[128 = 0]
[123 139 181 107 157 142 100 134 124 128 112 141 145 126 133 124 106 123
 139 157 117 113 124 142 157 118 103 110 164 115 137 190 128 178  80 149
 112  98 108 117  87 120 118 108 163 160 126 123 122 176 166 118 143 136
 141 109 192 119 160 107 109 126 167 114 109 122 165 120 130 120 165 117
  98 134] => [84] & <75>
[128 138 163 124 154 124 142 123 121 166 126 126  84 167 111 136 101 142
 122 142  95 150 105 133 123 103 113  92 152 139 133 153 118 162 128  94
 111  73 139  61  93 136 112 132 144 111 129 144 150  69 178 137 125 125
 134 133 168 107 138 104 107 138 123 119 148 134 123 148 140 118 139 167
 136 143] => [85] & <77>
[127 133 163 101 132 118 132 122 136 140 103 108 143 119 121 100 125 139
 136 130 120 145 112 129 157 115  99 103 118 136 134 185 128 126 140 122
 116  78 135 135 111  88 111  63 160 136 116 124 111 127 151 125 127 119
 129 108 184  87 156 123  82 116 117 122 149 164 109 127 146 141 129 129
 126 103] => [85] & <75>
[143 116 180 102 133 127 143 104 135 141  99 114 147  90 114 102 119 133
 141 148 115 145 129 120 159 120 100 109 119 125 158 192  96 143 131 118
 119  79 121 125  93 103 104 100 184 135 112 117  80 128 171 122 140 120
 130 111 214  77 184 112 108 118 138 120 155  90 121 152 144 123 152 126
 131 123] => [85] & <75>
[132 114 117 116 148 161 143 130 118 138 152 132 118 128 124 184 142 106
 126 129 104 115 122 100 121 123 121 121 143 139 146 133 125 136 104 106
  96 142 121  74 101 154 129 129 168 167 145 133 153  89 136 137 111 136
 125 158  98 158 104 107 105 108 128 115 143 165 165 151 109 115 134 139
 125 125] => [83] & <77>
[127  99 167  94 166 172 127 145 153 139 133 134 132 126 135 100 126  76
 147 143 112 131 123 113 161 105  97 129 168 130 159 228 119 136  98 110
 101  84 106 122  92 130 106 118 185 161 109 116 108 128 146 126 186 123
 108 156 158 100 146 108  58 119 126 120 125 123 122 174 100 130 166 131
 151 176] => [83] & <75>
[139 125 146 122 153 144 132 132 139 157 132 141 128 161 122 117 122 113
 135 132  77 119 114 130 127 101 115 102 160 127 139 140 121 210  94 131
 122 103 131  70 110 144 107 121 127 150 130 133 149 103 148 141 103 138
 121 122 153 136 111 114 118 121  95 131 132 135 161 148 135 133 171 138
 132 136] => [83] & <77>
[144 118 214  93 164 166 158 105 166 150  99 116 148 115 134 100 145 122
 139 123  94 143 112 119 163 107  83 121 150 105 133 228 109 149 111 106
  89  59 130  87  62 145  72 107 201 162 124 139 104 106 180 125 151 119
 101 119 230  83 167  84  68 122 118 117 173  83 133 165 142 120 172 158
 137 135] => [85] & <75>
[116  97 124  81 129 117 110 136 182 137 129 113 143  96 122  80 115 103
 125 133  99 202 114 127 137 111 107 108 119 181 128 206 115  99 130 133
 100  19 142  80 108 139  96 131 188 134 104 124 125  84 140 140 180 112
 108 145 170  66 146 112  84 146  74  80 143 129  77 163  96 143 172 144
 181 152] => [86] & <75>
[136 131 146 128 142 138 158 117 117 152 131 121 147 128 123 127 114 133
  99 133  89 154 105 107 143 107  96 100 127 148 148 181 123 201 115  85
  93  83 132  85  96 144  96 127 159 134 147 129 128  79 161 135 116 132
 123 139 165 111 145  97 108 133 107 126 186 140 113 152 183 115 149 156
 121 116] => [77] & <77>
[ 94 119 113 102 103 162 121 160 144 104 122 117 124  85 139  92 155  84
 123 124 127 158 140  94 137 140 103 130  82 169 141 174 123  77 119 148
  85  37  95 113 122 107 102 145 178 124 109 142 111 116 104 130 160 105
 122 171 105 102 117 107  74 137 114 127 130 160  82 144 117 123 127 115
 132 140] => [83] & <75>
[142 138 162 121 155 144 162 105 127 169 122  89 129 126 117  87 108 139
 130 127  99 136  90 109 123 111 105  91 154 122 117 171 118 148 131  91
 108 112 150  92  97 119 101 144 154 149 146 136 148  71 156 117 123 132
 122 144 147 119 135 101 113 127 104 141 171 120 101 146 141 117 124 149
 127 119] => [85] & <77>
[131 138 141 129 146 118 147 114 122 154 126 104 139 147 120 131 113 150
 111 127 101 151 121 113 133  93 107  97 134 149 133 137 114 161 132 104
  87  84 146  88  93 133  94 139 148 126 136 140 151  66 160 142 109 141
 129 126 157 103 120  97 127 110 112 123 162 133 121 139 130 117 125 167
 125 119] => [85] & <77>
[137 120 161 119 128 137 138 112 149 135 121 131 140  89 118 122 128 134
 129 131 109 150 113 134 170 106  96 114 119 139 146 184 123 134 130 121
 118  86 120 114  97 122 113  95 161 153 150 125 101 131 150 115 134 120
 116 108 196  80 152 111 101 111 109 108 179  91 156 143 145 128 155 113
 130 111] => [77] & <75>
[107 111 159 108 138 123 110 147 125 148 137 108 156 142 121  92 120 112
 113 146  73 168 116 157 139 112 117  82 109 183 130 211 106 118 110 147
  79   4 142  61 121 116  94 146 180 114  53 144 120  62 194 152 173 100
 106 116 181  60 162 109  71 141 106 142 137 166  45 151 113 111 168 151
 113 156] => [86] & <75>
[110  93 163 103 163 161 125 121 146 126 120 145 123 121 133 140 120  78
 144 131  99 150 145 130 149 127 113 118 157 148 158 203 139 146  93 122
 100  61 105  84  87 144 112 112 164 158  99 158 129 119 171 127 164 106
  93 155 169  90 150 112  58 125 117 101 141 119 110 169 108 109 177 124
 145 187] => [83] & <75>
[117  86 135 123 117 149 119 146 161 126 126 143 140 113 149 109 127 102
 117 132 114 182 145 145 134 160 126 142  91 171 161 149 115  94 128 119
 106  28 121  89 112 127 113 137 152 109  93 124 109  96 123 132 163 110
  98 179 186  76 118 108  82 140 108 111 147 128  86 171  80 114 159 146
 156 150] => [84] & <75>
[150 111 180 134 173 161 145 123 148 147 113 141 103 136  67 136 113 109
 155 113  99 102 120 125 136  99 114 121 174 104 142 149 127 148 112 117
 127 174 130  74  84 143 135  97 126 180 140 140 139 128 147 139 133 144
 112 107 157 132 148 110 126 114 125 122 128 100 192 155 121 127 172 110
 139 138] => [84] & <77>
[125 112 129 116 119 132  94 146 144 117 121 127 125 109 134 114 137 111
 137 122 124 158 138 113 133 148 123 142 131 169 140 137 129 118 121 151
 112 111 121 126 121 113  82 136 140 132 113 124 117 123 123 134 146 124
 115 137 125 129 120 140  89 131 134 135 119 152 120 131  94 141 123 124
 145 153] => [83] & <75>
[116 115 110 101 124 152 117 136 157 120 122 105 133 109 147 124 120  98
 152 118 131 142 138 120 120 135 113 142 151 132 142 148 124 119 116 148
 136 112 114 133 133 123 126 113 142 149 118 122 104 162 123 138 162 110
 108 142 125 114 123 133  90 123 118 126 134 128 128 141 108 119 142 114
 156 165] => [83] & <75>
[133 120 145 105 119 116 140 126 154 121 114 114 139 106 127 119 115 143
 125 133 132 132 125 125 137 138 109 125 128 137 139 167 120 129 129 145
 117  72 130 126 110 105 115 108 174 112 138 119 101 126 146 121 134 113
 120 129 196  83 131 113  99 129 112 122 139 101 105 118 119 120 128 131
 130 136] => [85] & <75>
[143 103 166 115 140 167 143 109 171 146 102 111 120 123 109 101 143 107
 141 126  89 122  95  95 136  99 116 117 134 118 111 136 100 105 139 106
 116 128 138  82 110 130 108 112 159 170 136 128 107  90 118 142 113 114
 118 122 127 130 129 127 113 126 110 137 151 126 121 146 122 126 141 139
 135 128] => [86] & <77>
[126 107 192  87 171 145 124 130 155 143 114 126 152  98 118  88 121  96
 134 145  80 150 110  89 160  99 102  92 134 153 141 208 132 157  91 131
  96  31 138  53  82 124  95 117 198 161 109 152 122  89 171 134 161 129
 101 121 193  73 168  96  96 130  73 119 156 136 117 160 123 131 175 137
 128 146] => [86] & <75>
[135 160 126 156 159 112 149 143  85 160 156 126 139 161 113 145 125 134
 107 142  95 142 123 127 128 110 125  80 115 156 123 142 110 156 111 125
  78  71 120  80 106 141 107 182 137  86 121 140 162  62 164 137 105 131
 153 136 152 128 134 102 138 141 109 140 150 173 112 129 134  90 134 151
 104 123] => [77] & <77>
